Each row is followed by its class.
[-25  33  13 -13   6 -24   4  26 -15 -37 -43   3 -42  12  31  13  24  26
 -66  33 -24 -40  41  27  61 -73  48 -20  34  37 -24 -12 -46 -52   4 -22]  T
[ 11 -31 -64 -12  13 -13  26  46   9 -57  13 -19 -16 -35  -4 -16 -17  75
  16  33 -60  51   5  38   0 -78  86 -22  -6  66  -6  -5 -36 -16   5 -72]  S
[-22  40  12 -50 -12 -25 -21  11 -43 -74 -88  10 -21  -3  -8  -1  18  21
 -28  32  -4 -46  89  43  66 -48  36   8  35  24  22  13 -38 -27  -9 -10]  Z
[ -8  63   2 -23  -9 -13 -24  14 -21 -51 -16  26 -49 -12 -10  -3  37  54
 -28  39  -9 -51  74  34  47 -93  83  10  22  28  -6 -16 -31 -49 -14 -27]  S
[ -4  46   3 -45  13 -17 -22  15 -34 -59 -34  20 -43 -11 -16   7  29  36
 -41  31  -1 -35  61  53  33 -72  53  -6  25   3 -10  -6 -44 -39 -14 -41]  Q
[ -14   16   -7   -6   16  -17   23   43  -21  -78  -21   -8   10  -45
   14  -28  -38   -9   46   23   -9   39   17   -4  -10  -72   70   -1
   -5   24  -11   15  -12   -7   19 -106]  Z
[-15  65  -2 -42   3 -29 -21  13 -38 -37 -33  22 -44   1 -15   3  15  30
 -57  36 -13 -44  80  54  46 -79  57   0  40  26  -2   5 -40 -31 -26 -34]  S
[ -1 -25 -35 -14  11 -31  34  47  -7 -67 -23 -16  -3   0  29   0 -12  48
  -7  18 -34  47  -4  26   5 -75  53  -9   4  44 -10  15 -13 -37  11 -84]  T
[-10 -28 -51 -19   5 -24  12  62 -13 -78 -10  -7 -16 -33  32  -3 -35  60
  18  25 -49  34  -1  25 -14 -73  81 -13   9  33 -22  -8 -41 -28  20 -90]  Q
[ -3 -65 -31 -12   2 -26  24  49 -24 -89 -21 -48  -8 -30 -22 -13 -28  54
  -3  32 -55  55 -13  37 -31 -70  43  11   0  60  -9  20 -14 -16  14 -65]  E
[ 13 -37 -17   4   8  -8  10  59   3 -65  14  11 -10 -46  17 -27 -32   7
  12  27 -31  59   5   5   8 -69  83   7   9  57 -17  12 -14 -26  11 -89]  H
[-35  39   2 -47  13 -42 -24  20 -55 -72 -58  14 -29 -23  13  -5  29  39
 -61  49  -5 -42  57  32  25 -75  47  28  46  36  18  18 -39 -12   0 -32]  V
[-42 -50 -23 -18   7 -51  29  44 -14 -67 -28 -28   1  -7 -17 -25 -60  18
   1  36 -26  35  19 -14   4 -27  23   5  -9  52   3  35  -7 -21  11 -75]  Z
[-25  40  15 -38   4 -23 -13  26 -35 -58 -23  30 -40 -33   7   5  40  41
 -59  44  -8 -44  57  30  36 -68  59  -8  33  27  -4 -28 -44 -17 -12 -46]  V
[-25  20  12 -30   0 -26  -9  10 -38 -48 -59   3 -36  -5   0  18  35  42
 -29  28  -6 -28  73  31  79 -68  41  -3  40  21  -3   5 -31 -32  -3 -14]  T
[-12 -33 -24 -33  17 -29  19  61 -28 -62   2  -9 -11 -38  45 -29 -25  -5
 -10  44 -41  46  -9  31  -9 -48  35  -9  16  70  -9   8 -28 -12  20 -72]  A
[ 18 -33 -12 -13  22  -8  25  44  -1 -83  -6 -26  -9 -47 -16 -15   9  21
 -15  36 -32  65  14  36   3 -70  88 -13 -22  73 -26  22 -40 -18   1 -65]  H
[ -9  -1 -39 -14   5 -37  23  53   1 -83 -30   9   3  -3   4 -35 -48  43
 -26   2 -56  62 -15  25  14 -38  55  26   4  38   0  23 -52 -19  40 -50]  P
[ -7 -48 -43 -11  17  -3   7  48  -5 -94 -55 -33  -2 -60  22 -11   2  62
  39  32 -52  33  -6  41  -8 -70  62  13  24  59  30  -7 -32   3  20 -62]  V
[-45 -37  -5 -18   9 -32  32  51 -11 -91 -10  22  -8 -50  21 -11  -7   0
   5  37 -24  47  16  -5 -28 -72  63 -17 -21  50 -21 -11 -37   0  19 -82]  H
[-16  34  28 -11   6 -13 -21   9 -23 -49 -66  18 -43 -24 -44  -1  48  14
 -54  33   0 -35  68  33  53 -75  29  21  29  27  20 -22  -6 -25 -27 -12]  V
[  0  46   9 -37   6 -31 -17  27 -29 -52 -21  33 -35   1  -8  17  24  34
 -57  48 -16 -42  68  45  55 -91  49  -5  22  16  -2 -10 -48 -35 -16 -26]  Q
[-30  54  29 -43   1 -30 -15  26 -51 -52 -37  23 -24   5  14  25  22  30
 -57  32   0 -47  64  47  50 -77  32   4  26  20  -2   7 -55 -36 -10 -37]  T
[-10  42  21 -28  10 -10 -15  15 -31 -60 -38  33 -30 -31 -13  10  29  11
 -55  36  -1 -28  81  42  51 -89  67  -7  20  33 -15  -3 -56 -26 -19 -38]  H
[ -8 -40 -29  -9  12 -27  36  54  19 -66 -35  -7   3 -18  16  -9 -12  31
  18  18 -41  57  -5  18  26 -67  51 -22  -1  59  11 -11 -38 -12  23 -67]  T
[-13  47  33 -21   3 -18 -14  21 -19 -61 -38  49 -19 -27 -10   6  30  13
 -47  34   7 -22  74  23  62 -91  65   6  22  28  -9 -13 -47 -26 -12 -35]  H
[ -1 -39 -72 -45  -1 -33  25  53 -11 -91   5 -19 -13 -21  24 -18 -27  65
  -8  36 -67  36  -2  50 -22 -60  60 -20  12  69   9   8 -55 -20  13 -78]  A
[-22  77  26 -33  31 -25  -6  15 -42 -43 -35  14 -27  -1  13   3   3  18
 -55  35 -14 -54  66  35  44 -73  36  13  23  20  -2   2 -74 -30   0 -49]  P
[-29  47  19 -36  12 -38 -10  31 -26 -56 -34  26 -41 -11   8  10  19  12
 -58  38 -12 -26  75  25  77 -79  52  -9  18  11 -30   1 -43 -35   6 -21]  Q
[-19  80  37 -38  16 -31  -7  20 -39 -43 -30  11 -28   7  -5   4  14   7
 -53  33 -14 -47  86  33  55 -67  50  10  19  19  -4   4 -64 -21  -6 -26]  P
[  4 -31 -28 -17  24 -25  29  48  -1 -78  -4   9  20 -44  15  -7 -11  31
  -5  42 -32  61   9  24  14 -83  77 -17  -3  64 -15  12 -47   3  14 -77]  H
[-18  65  25 -43   6 -22 -13  21 -45 -50 -56  29 -27 -27  30   2  34 -12
 -29  32   3 -31  84  36  72 -86  43  -4  49  28  -5 -20 -28 -25  -7 -37]  A
[-17  58  11 -44  12 -14 -25  10 -29 -53 -41  20 -37 -25   9   1  27   1
 -21  29  -5 -46  91  44  50 -93  37  -1  38  18   9 -20 -44 -31 -14 -43]  A
[-37  16  13 -20   8 -11 -16   6 -22 -50 -61   7 -32 -14  -5  18  29  26
 -14  33  -3 -55  84  22  50 -70  52   1  48  32  -4  -6 -30 -32 -14 -26]  H
[-14  39   2 -44   0 -47 -31  28 -35 -60 -59  34 -33  -1   2   0  14  24
 -49  44  -3 -33  79  31  41 -99  48  14  34  10   9  -8 -43 -29  -5 -20]  Q
[  0  42  15 -51   8 -25  -3  14 -51 -41 -29   4 -41 -25   9  -2  35  11
 -54  43 -10 -27  76  39  55 -67  31 -13  27  44   6   2 -42 -22 -17 -16]  A
[ -3 -46 -38  -1   9 -26  41  53   2 -65 -18 -31 -14 -24  12 -13 -22  36
  -8  22 -53  52  -2  15 -14 -87  57 -16   2  54 -24  -6   8 -31  18 -77]  E
[-27 -44 -15  -6  28 -54  30  54  -2 -60 -22 -33  -8 -24 -11 -23 -29   5
 -19  46 -17  52  23 -10   0 -72  45  11  -8  54  -3  15  16 -14  -1 -97]  V
[-19  49  13 -31  19 -24  -8  12 -43 -41 -27   3 -36   5 -11   7  10  34
 -74  43 -30 -53  70  49  46 -64  35   8  11  39  -4   8 -77 -31  -4 -13]  P
[-21 -37 -20 -30  13 -44  32  50   0 -79  -5 -31  -7 -30 -13 -28 -50  49
 -14  42 -59  43   4   0   7 -30  40 -21  -8  52   5  25 -75  -3  17 -62]  Z
[-14  38  -1 -67  14 -31 -13  15 -33 -65 -35  15 -38  -6  22  -5  34   2
 -62  47 -17 -39  74  59  54 -64  30 -13  33  45   4   8 -53 -31  -5 -30]  A
[-14 -25 -52 -15   0 -44  37  41 -35 -71 -13 -21  -3 -10 -13 -23 -57  20
  -9  33 -30  50  26  12 -24 -64  56 -11 -16  44 -13  42  11 -23  -2 -93]  Z
[ 17 -47 -50 -16  18 -18  29  54  25 -77 -27  -5 -18 -32  21 -18  -4  42
   3  29 -59  64 -18  34  13 -59  67 -37   5  46  -8 -23 -44 -16  25 -56]  Q
[-25  62  14 -41   3 -11 -21  13 -42 -45 -59   3 -14 -16 -13   9   0  18
 -27  19  -7 -46  87  44  49 -56  47 -16  34   7  -4  -3 -56 -14 -19 -33]  Z
[ -7  16 -24  -1  31 -34  50  53   6 -67   2 -12  17 -10  14 -23 -30  28
  21  23 -44  47   2   1   9 -74  74   5 -11  42  -7  16 -32  -3  38 -76]  P
[-28 -46 -13  -8  13 -28  33  44 -18 -87 -15 -23 -25 -32  -6  -9 -19  26
 -25  37 -42  45  11  13  -4 -55  52   6 -10  63 -22  43 -20 -34   8 -63]  H
[-15  39  11 -45  11 -21 -23  19 -30 -74 -48   9 -33 -28  -3  -2  43  29
 -55  39  -4 -35  68  48  62 -62  65   9  30  35   1   6 -40 -20  -4 -35]  V
[-13  -1 -38  -8   5 -19  31  50  -8 -70  14 -14   3 -22  12 -13 -41  -6
  13  20 -51  48  29  22   9 -66  77 -29 -20  29 -36  30  -7  -7  17 -72]  Z
[-25  51  17 -51   4 -34 -22   9 -56 -58 -62  31 -31 -12  13   0  27   4
 -49  45  -2 -46  75  45  48 -80  11  13  58  26  19  -6 -35 -24 -13 -24]  A
[-17  68  15 -33  11 -13 -16  15 -14 -39 -21  25 -39  -6 -26  10  27  20
 -51  30 -17 -41  79  58  75 -72  51  -1  11  35  -8   2 -43 -36 -19 -27]  S
[ -3  35   0 -41  17 -15 -20  25 -35 -48 -42  -1 -46 -21   4  15  32  33
 -55  36 -30 -27  70  61  62 -76  59 -20  32  21 -21   0 -61 -28  -5  -5]  Q
[ -8 -49 -30 -22  -7 -46  31  58   7 -91  -9 -18  -5   5   8 -13 -30  25
 -12  42 -53  31   1  25 -12 -73  52  -7   4  55  -6   4 -10 -21  19 -77]  E
[-34  13  35 -68 -17 -20 -15  28 -29 -74 -56  37 -47 -17  16   1  58   9
 -53  25 -10 -36  64  45  40 -39  29 -17  23  32  -5 -40 -39 -25   7 -14]  E
[-37  20  15 -26   2 -32 -10  24 -11 -50 -57  43 -32 -20  -4   0  17  -2
 -63  32   2 -21  94  12  67 -84  58  -6  12  42 -11 -15 -37 -36  -7 -28]  H
[-12 -29 -26 -25  18 -38  24  50 -16 -73 -12 -33  12 -25  11 -17 -48  51
  -8  47 -52  35   7  15  11 -50  40  -8   1  52   3  33 -57  -6  15 -62]  Z
[-17 -83 -52  -6  11 -14  57  39  -9 -74  20 -49 -14 -27 -26  11 -13  61
  16  35 -47  54  20  22  -7 -51  72 -29 -27  70 -34  36  15 -30  -7 -83]  H
[-12 -45 -44 -18  23 -32  38  53   9 -51   3 -38 -26 -15  27 -22 -21  -2
 -25  38 -73  49   3  26  -7 -58  38 -37   7  71 -16   2 -25 -18  12 -52]  A
[-28 -49 -41   1  30 -39  45  46   4 -40 -30 -37   1 -18  -5 -33 -41  33
   9  19 -43  71   6 -12  -2 -42  51  -8  -5  51 -13   0 -20  -1  34 -48]  P
[ -13  -41  -29  -24  -14  -33   27   48  -22 -114  -13   -1  -21  -13
   -4  -10   -6   26  -25   45  -71   28    0   57  -21  -83   31    5
  -12   58   11   21  -20  -12   25  -35]  E
[  3  44  37 -40  14 -15 -14  18 -28 -54 -42  28 -32 -35  -1   6  37  10
 -55  36   3 -19  88  31  83 -77  74 -13  35  36 -18  -2 -60 -23 -19 -42]  H
[-34 -22 -55 -13  -2 -26  14  46  14 -72 -23  12   8 -19 -12  -3 -30  62
  25   8 -51  46  13  35  12 -64  56   9  -6  46   2  -2 -27  -9  17 -59]  S
[  0 -49 -57  -7  24 -26  23  51  10 -64   1 -28 -10 -41   4 -26 -14  44
 -11  37 -40  57   1  17  -8 -72  80 -15  -5  61 -11   3  -8 -10  12 -84]  V
[-13  51  26 -31  18 -15 -16  12 -32 -46 -54   7 -27   2   0  19  27  18
 -41  30  -8 -45  58  54  60 -79  27   1  39  22   9   6 -58 -28 -11 -32]  T
[-26 -19 -24 -36   4 -38  28  58 -37 -94 -14 -19 -10 -40  18 -13 -24  -9
   5  45 -48  43  31  40   0 -77  49 -11  -5  64  -3  20 -36   0  15 -70]  A
[-15  61  26 -37  11  -1 -15  15 -32 -47 -41   1 -25 -32  -3   4  21  13
 -29  24  -7 -39  82  38  62 -55  59 -28  16  19 -18  -9 -62 -20 -10 -33]  Z
[-23  31  21 -26  18 -27 -19  28 -30 -46 -28  12 -49 -21  -3   5  23  23
 -63  51  -9 -35  65  26  49 -87  46  -2   7  23 -26  -9 -49 -44   0 -15]  Q
[-17 -35 -26  -6  25 -28  43  49  -1 -58 -19 -23 -11 -21  14 -11 -10  26
 -11  18 -37  66  -7  15  -3 -73  46 -20 -20  55 -16  11 -22 -25  22 -68]  T
